Below is a small trained network, with its code and all its weights. Each question gives an input and a class and asks what happens when units are switched off, that is, made to give their printed mean instead of their output.

import numpy as np


def w(rows, s, z=0):
    codes = np.array(rows[::2]) - 128.0
    scale = np.full(codes.shape[1], s)
    scale[-1] = z or s
    return codes * scale


def f(y):
    return np.maximum(y, 0)


def log_softmax(a):
    a = a - a.max(-1, keepdims=True)
    return a - np.log(np.exp(a).sum(-1, keepdims=True))


def net(x, mask):
    res = np.array(x, float).reshape(1, 8) / 4 @ E
    y = f(res @ A[0][:, :-1].T + A[0][:, -1])
    res = res + np.where(mask, y, B[0][:, -1]) @ B[0][:, :-1]
    return log_softmax(res[-1] @ U[:, :-1].T + U[:, -1])


A, B = {}, {}
E = w([
[127,125,129,127,130,128,128,122],'x0',
[129,125,128,129,130,125,128,122],'x1',
[71,47,113,92,10,36,139,74],'x2',
[128,128,128,128,129,128,128,128],'x3',
[200,136,72,255,127,49,87,63],'x4',
[128,129,127,128,128,129,128,129],'x5',
[49,107,16,103,161,187,37,82],'x6',
[200,70,30,87,119,191,236,101],'x7',
],0.0074)
A[0] = w([
[189,115,53,129,109,168,199,142,92],'neuron 0',
[202,112,53,121,118,159,194,104,90],'neuron 1',
[193,133,95,196,151,82,104,94,77],'neuron 2',
[196,141,83,221,124,78,89,106,71],'neuron 3',
[188,145,207,155,127,87,208,155,50],'neuron 4',
[165,128,71,121,121,137,181,123,97],'neuron 5',
[89,111,33,126,153,180,57,99,47],'neuron 6',
[88,137,47,122,164,142,72,139,88],'neuron 7',
[199,127,185,141,101,114,179,137,73],'neuron 8',
[198,190,150,169,234,220,111,158,3],'neuron 9',
[92,180,224,174,127,85,8,148,73],'neuron 10',
[80,87,119,107,25,56,151,88,27],'neuron 11',
[65,136,206,39,139,195,176,154,18],'neuron 12',
[162,123,170,136,127,100,160,145,51],'neuron 13',
],0.015,0.0039)
B[0] = w([
[55,120,160,142,164,112,119,121,211],'neuron 0',
[40,99,123,130,172,123,139,130,216],'neuron 1',
[156,148,129,123,140,134,131,215,194],'neuron 2',
[162,129,147,92,127,149,135,218,206],'neuron 3',
[130,180,117,108,60,153,114,77,212],'neuron 4',
[83,117,150,121,158,124,112,117,182],'neuron 5',
[128,192,114,128,53,142,130,104,213],'neuron 6',
[126,173,130,109,86,147,138,87,191],'neuron 7',
[110,176,108,124,79,144,136,103,189],'neuron 8',
[225,55,116,160,136,85,122,69,253],'neuron 9',
[5,98,138,129,180,125,139,99,242],'neuron 10',
[229,74,122,164,157,104,123,80,212],'neuron 11',
[153,147,131,116,143,138,131,243,228],'neuron 12',
[121,157,107,129,103,144,118,105,164],'neuron 13',
],0.025,0.016)
U = w([
[29,126,131,134,197,131,136,119,139],'0',
[121,222,80,109,53,176,126,88,105],'1',
[208,80,92,170,162,93,119,102,250],'2',
[150,161,129,90,163,162,143,255,35],'3',
],0.0066,0.0018)

Each question gives the input, the list of numbers given to net, and the class t.
The units are the neurons (one row each of A and B). Each row of codes is followed by its name. A weight is (code - 128) times the scale printed after its matrix; where a second scale follows, it is the last column's (A, B and U).
mask holds one flag per neuron, in row order. A switched-off neuron (its flag False) gives its mean, the last column of its row in B, instead of its output. The means were averaged over made-up inputs and are rounded, as every weight is.
A unit's drop is (log p(t) with every unit on - log p(t) with that unit switched off) / (log p(t) with every unit on - log p(t) with every unit switched off).
The circuit of an input: a set's keep is (log p(t) with only the set's units on - log p(t) with every unit switched off) / (log p(t) with every unit on - log p(t) with every unit switched off). Starting from the 12 units with the biggest drops (on a tie, the unit counted first), units are removed one at a time, each time the one whose removal leaves the highest keep (on an exact tie, the one counted first), for as long as the keep stays at least 0.8.
units of the circuit, in order: the units of the circuit, biggest drop first
unit that matters most: the unit with the biggest drop
k most important neurons: the k neurons with the biggest drops, biggest first
drop of u: that unit's drop, to one decimal
input [0,3,-7,-3,0,-2,4,-5], class 2: units of the circuit, in order -> (neuron 9)
input [-8,-7,-4,2,5,3,5,7], class 0: 2 most important neurons -> (neuron 1; neuron 0)
input [-6,1,-4,-5,-3,5,-5,2], class 1: 2 most important neurons -> (neuron 4; neuron 11)
input [-3,-2,-6,4,-8,1,1,4], class 3: 2 most important neurons -> (neuron 12; neuron 11)
input [1,-2,7,2,-1,-7,-8,-1], class 1: 3 most important neurons -> (neuron 4; neuron 9; neuron 8)
input [-5,0,5,6,3,-3,4,-2], class 2: 3 most important neurons -> (neuron 11; neuron 4; neuron 8)
input [3,8,-6,-2,2,-3,2,4], class 2: 2 most important neurons -> (neuron 9; neuron 10)
input [-2,5,0,8,8,7,6,2], class 3: 2 most important neurons -> (neuron 3; neuron 2)
input [-6,1,6,-5,-5,0,8,2], class 1: 2 most important neurons -> (neuron 6; neuron 9)
input [-2,-1,-3,-5,-8,-4,-4,-7], class 3: 4 most important neurons -> (neuron 12; neuron 1; neuron 0; neuron 5)
input [4,1,-5,-1,-5,5,7,-4], class 1: 2 most important neurons -> (neuron 6; neuron 7)
input [-7,8,-7,7,8,5,7,2], class 3: 4 most important neurons -> (neuron 3; neuron 2; neuron 4; neuron 11)
input [3,-4,5,6,-7,-7,-5,2], class 3: 2 most important neurons -> (neuron 12; neuron 9)
input [-6,-1,6,3,2,-5,-7,-6], class 1: unit that matters most -> neuron 4
input [-4,-5,1,7,8,-6,5,6], class 3: 3 most important neurons -> (neuron 3; neuron 2; neuron 10)
input [-1,1,7,-8,-5,6,6,-3], class 2: 3 most important neurons -> (neuron 11; neuron 4; neuron 8)
input [-3,-4,1,-2,-8,-5,7,-2], class 3: drop of neuron 8 -> 0.4
input [-1,7,6,-7,-4,1,-4,-3], class 2: drop of neuron 11 -> 2.0
input [-5,0,-5,6,6,2,1,-2], class 3: drop of neuron 6 -> 0.0
input [-8,0,3,8,-8,8,5,-6], class 3: units of the circuit, in order -> (neuron 12)
input [6,-1,-6,8,-4,8,-4,3], class 2: drop of neuron 9 -> 2.9
